Here is a tiny trained network, its code and every weight. The questions are about switching its units off for an input and a class, where a switched-off unit gives its printed mean instead of its output.

import numpy as np


def w(rows, s, z=0):
    codes = np.array(rows[::2]) - 128.0
    scale = np.full(codes.shape[1], s)
    scale[-1] = z or s
    return codes * scale


def f(y):
    return y / 2 * (1 + np.tanh(0.7978845608 * (y + 0.044715 * y**3)))


def log_softmax(a):
    a = a - a.max(-1, keepdims=True)
    return a - np.log(np.exp(a).sum(-1, keepdims=True))


def net(x, mask):
    res = np.array(x, float).reshape(1, 4) / 4 @ E
    y = f(res @ A[0][:, :-1].T + A[0][:, -1])
    res = res + np.where(mask, y, B[0][:, -1]) @ B[0][:, :-1]
    return log_softmax(res[-1] @ U[:, :-1].T + U[:, -1])


A, B = {}, {}
E = w([
[140,126,158,93,101,123,145],'x0',
[104,113,95,154,189,92,20],'x1',
[164,142,253,77,117,83,146],'x2',
[129,81,155,168,191,201,160],'x3',
],0.011)
A[0] = w([
[130,138,2,167,207,172,131,219],'N0',
[114,147,163,143,102,150,130,57],'N1',
[140,135,164,125,113,141,159,78],'N2',
[120,112,127,136,143,115,137,91],'N3',
[130,127,213,123,83,144,201,138],'N4',
[133,99,96,113,157,116,134,110],'N5',
[164,135,90,119,91,95,119,179],'N6',
[153,103,118,134,105,136,113,169],'N7',
[123,129,139,122,139,164,92,198],'N8',
[107,142,105,111,72,106,114,254],'N9',
[124,138,201,133,162,114,157,236],'N10',
[126,139,194,148,132,139,144,227],'N11',
[136,124,144,119,123,129,152,90],'N12',
[123,90,73,151,154,132,119,195],'N13',
[115,140,96,141,108,68,141,113],'N14',
[99,149,118,103,161,107,162,71],'N15',
[137,144,97,169,140,132,139,192],'N16',
[126,135,203,146,124,144,182,150],'N17',
[128,152,72,131,60,74,114,218],'N18',
[142,102,136,140,143,107,133,62],'N19',
[131,102,155,146,210,133,106,120],'N20',
[115,132,111,151,126,173,92,179],'N21',
],0.018,0.003)
B[0] = w([
[36,94,38,228,170,145,144,253],'N0',
[135,123,114,120,145,142,134,141],'N1',
[125,134,112,109,152,177,158,170],'N2',
[119,123,114,118,120,139,105,128],'N3',
[148,132,92,138,147,215,236,242],'N4',
[92,137,107,131,142,135,102,140],'N5',
[103,163,131,86,103,102,143,174],'N6',
[148,137,142,161,159,98,146,134],'N7',
[126,125,90,119,113,114,74,144],'N8',
[125,169,150,101,141,63,165,189],'N9',
[171,96,149,87,138,155,44,194],'N10',
[161,133,134,124,109,202,68,179],'N11',
[181,88,143,149,136,113,182,149],'N12',
[121,86,74,201,103,130,160,187],'N13',
[135,132,145,115,100,81,181,162],'N14',
[158,132,135,154,151,116,138,126],'N15',
[98,94,120,138,128,93,128,160],'N16',
[143,102,132,104,124,190,181,202],'N17',
[141,187,167,113,112,43,178,209],'N18',
[125,131,211,183,136,145,122,128],'N19',
[122,112,169,114,110,77,2,174],'N20',
[114,134,128,181,170,139,129,166],'N21',
],0.024,0.017)
U = w([
[134,211,127,118,104,5,152,164],'0',
[231,99,131,83,159,203,152,88],'1',
[170,66,161,126,139,103,2,20],'2',
[53,93,22,249,175,54,96,248],'3',
],0.0064,0.0017)

Each question gives the input, the list of numbers given to net, and the class t.
The units are the neurons (one row each of A and B). Each row of codes is followed by its name. A weight is (code - 128) times the scale printed after its matrix; where a second scale follows, it is the last column's (A, B and U).
mask holds one flag per neuron, in row order. A switched-off neuron (its flag False) gives its mean, the last column of its row in B, instead of its output. The means were averaged over made-up inputs and are rounded, as every weight is.
A unit's drop is (log p(t) with every unit on - log p(t) with that unit switched off) / (log p(t) with every unit on - log p(t) with every unit switched off).
The circuit of an input: a set's keep is (log p(t) with only the set's units on - log p(t) with every unit switched off) / (log p(t) with every unit on - log p(t) with every unit switched off). Starting from the 12 units with the biggest drops (on a tie, the unit counted first), units are removed one at a time, each time the one whose removal leaves the highest keep (on an exact tie, the one counted first), for as long as the keep stays at least 0.8.
units of the circuit, in order: the units of the circuit, biggest drop first
k most important neurons: the k neurons with the biggest drops, biggest first
drop when u is switched off: that unit's drop, to one decimal
input [3,1,8,-7], class 1: units of the circuit, in order -> [N4]
input [7,6,0,3], class 2: 3 most important neurons -> [N0; N20; N4]
input [7,-5,-5,8], class 1: 2 most important neurons -> [N17; N4]
input [3,5,1,8], class 2: 3 most important neurons -> [N20; N4; N10]
input [6,3,1,-1], class 0: 2 most important neurons -> [N0; N4]
input [-4,0,3,4], class 2: 2 most important neurons -> [N20; N4]
input [-2,0,-6,-8], class 0: 2 most important neurons -> [N18; N9]
input [1,1,-4,-5], class 0: 2 most important neurons -> [N18; N9]
input [-2,4,3,-8], class 0: drop when N0 is switched off -> 0.0
input [4,7,8,7], class 2: drop when N20 is switched off -> 0.4
input [-3,-8,-5,-3], class 0: drop when N9 is switched off -> 0.1
input [1,-3,-1,1], class 1: drop when N0 is switched off -> 0.2
